Below are the code and all the weights of a small trained network. Each question names an input and a class and asks about switching units off, where a switched-off unit gives its printed mean instead of its output.

import numpy as np


def w(rows, s, z=0):
    codes = np.array(rows[::2]) - 128.0
    scale = np.full(codes.shape[1], s)
    scale[-1] = z or s
    return codes * scale


def f(y):
    return np.maximum(y, 0)


def log_softmax(a):
    a = a - a.max(-1, keepdims=True)
    return a - np.log(np.exp(a).sum(-1, keepdims=True))


def net(x, mask):
    res = np.array(x, float).reshape(1, 2) / 4 @ E
    y = f(res @ A[0][:, :-1].T + A[0][:, -1])
    res = res + np.where(mask, y, B[0][:, -1]) @ B[0][:, :-1]
    return log_softmax(res[-1] @ U[:, :-1].T + U[:, -1])


A, B = {}, {}
E = w([
[3,16,10,242,6,242,241,137,12],'x0',
[10,4,251,18,239,249,239,243,242],'x1',
],0.0039)
A[0] = w([
[234,234,17,215,51,12,23,11,26,6],'neuron 0',
[253,241,231,19,243,16,11,106,244,216],'neuron 1',
[239,237,22,229,28,15,14,24,26,35],'neuron 2',
[249,232,247,5,245,23,12,57,242,80],'neuron 3',
[17,5,242,18,243,247,245,247,246,63],'neuron 4',
[9,10,38,246,7,242,241,101,12,253],'neuron 5',
],0.0038,0.0031)
B[0] = w([
[9,248,232,9,242,34,17,251,7,210],'neuron 0',
[167,250,11,45,56,247,246,22,15,254],'neuron 1',
[10,246,218,12,250,39,31,250,18,218],'neuron 2',
[118,247,20,18,37,251,241,20,5,226],'neuron 3',
[6,244,239,20,251,22,9,242,11,246],'neuron 4',
[145,250,9,29,91,249,245,47,2,247],'neuron 5',
],0.0038,0.008)
U = w([
[8,188,232,25,253,22,15,251,67,28],'0',
[196,197,3,103,26,249,249,13,28,43],'1',
[214,157,28,137,115,113,165,58,141,254],'2',
[248,13,243,250,11,11,16,125,249,2],'3',
[250,8,241,236,10,7,20,114,243,2],'4',
[248,5,244,245,15,9,6,92,247,2],'5',
[250,11,246,241,15,12,9,90,246,2],'6',
],0.0038,0.0036)

Each question gives the input, the list of numbers given to net, and the class t.
The units are the neurons (one row each of A and B). Each row of codes is followed by its name. A weight is (code - 128) times the scale printed after its matrix; where a second scale follows, it is the last column's (A, B and U).
mask holds one flag per neuron, in row order. A switched-off neuron (its flag False) gives its mean, the last column of its row in B, instead of its output. The means were averaged over made-up inputs and are rounded, as every weight is.
A unit's drop is (log p(t) with every unit on - log p(t) with that unit switched off) / (log p(t) with every unit on - log p(t) with every unit switched off).
The circuit of an input: a set's keep is (log p(t) with only the set's units on - log p(t) with every unit switched off) / (log p(t) with every unit on - log p(t) with every unit switched off). Starting from all 6 units, units are removed one at a time, each time the one whose removal leaves the highest keep (on an exact tie, the one counted first), for as long as the keep stays at least 0.8.
units of the circuit, in order: the units of the circuit, biggest drop first
most important unit: the unit with the biggest drop
top k neurons: the k neurons with the biggest drops, biggest first
drop of u: that unit's drop, to one decimal
input [-6,-3], class 1: most important unit => neuron 1
input [-8,4], class 1: top 2 neurons => [neuron 1; neuron 3]
input [5,-7], class 0: top 2 neurons => [neuron 2; neuron 0]
input [4,-5], class 0: units of the circuit, in order => [neuron 2; neuron 0]
input [-2,3], class 2: top 2 neurons => [neuron 2; neuron 0]
input [3,-5], class 0: top 3 neurons => [neuron 2; neuron 0; neuron 1]
input [-4,-3], class 1: top 3 neurons => [neuron 4; neuron 1; neuron 3]
input [7,-8], class 0: top 2 neurons => [neuron 2; neuron 0]
input [-4,-1], class 1: top 3 neurons => [neuron 1; neuron 3; neuron 4]
input [1,-8], class 0: drop of neuron 1 => 0.0
input [-4,1], class 1: drop of neuron 5 => -0.1
input [-7,-3], class 1: drop of neuron 1 => 0.3
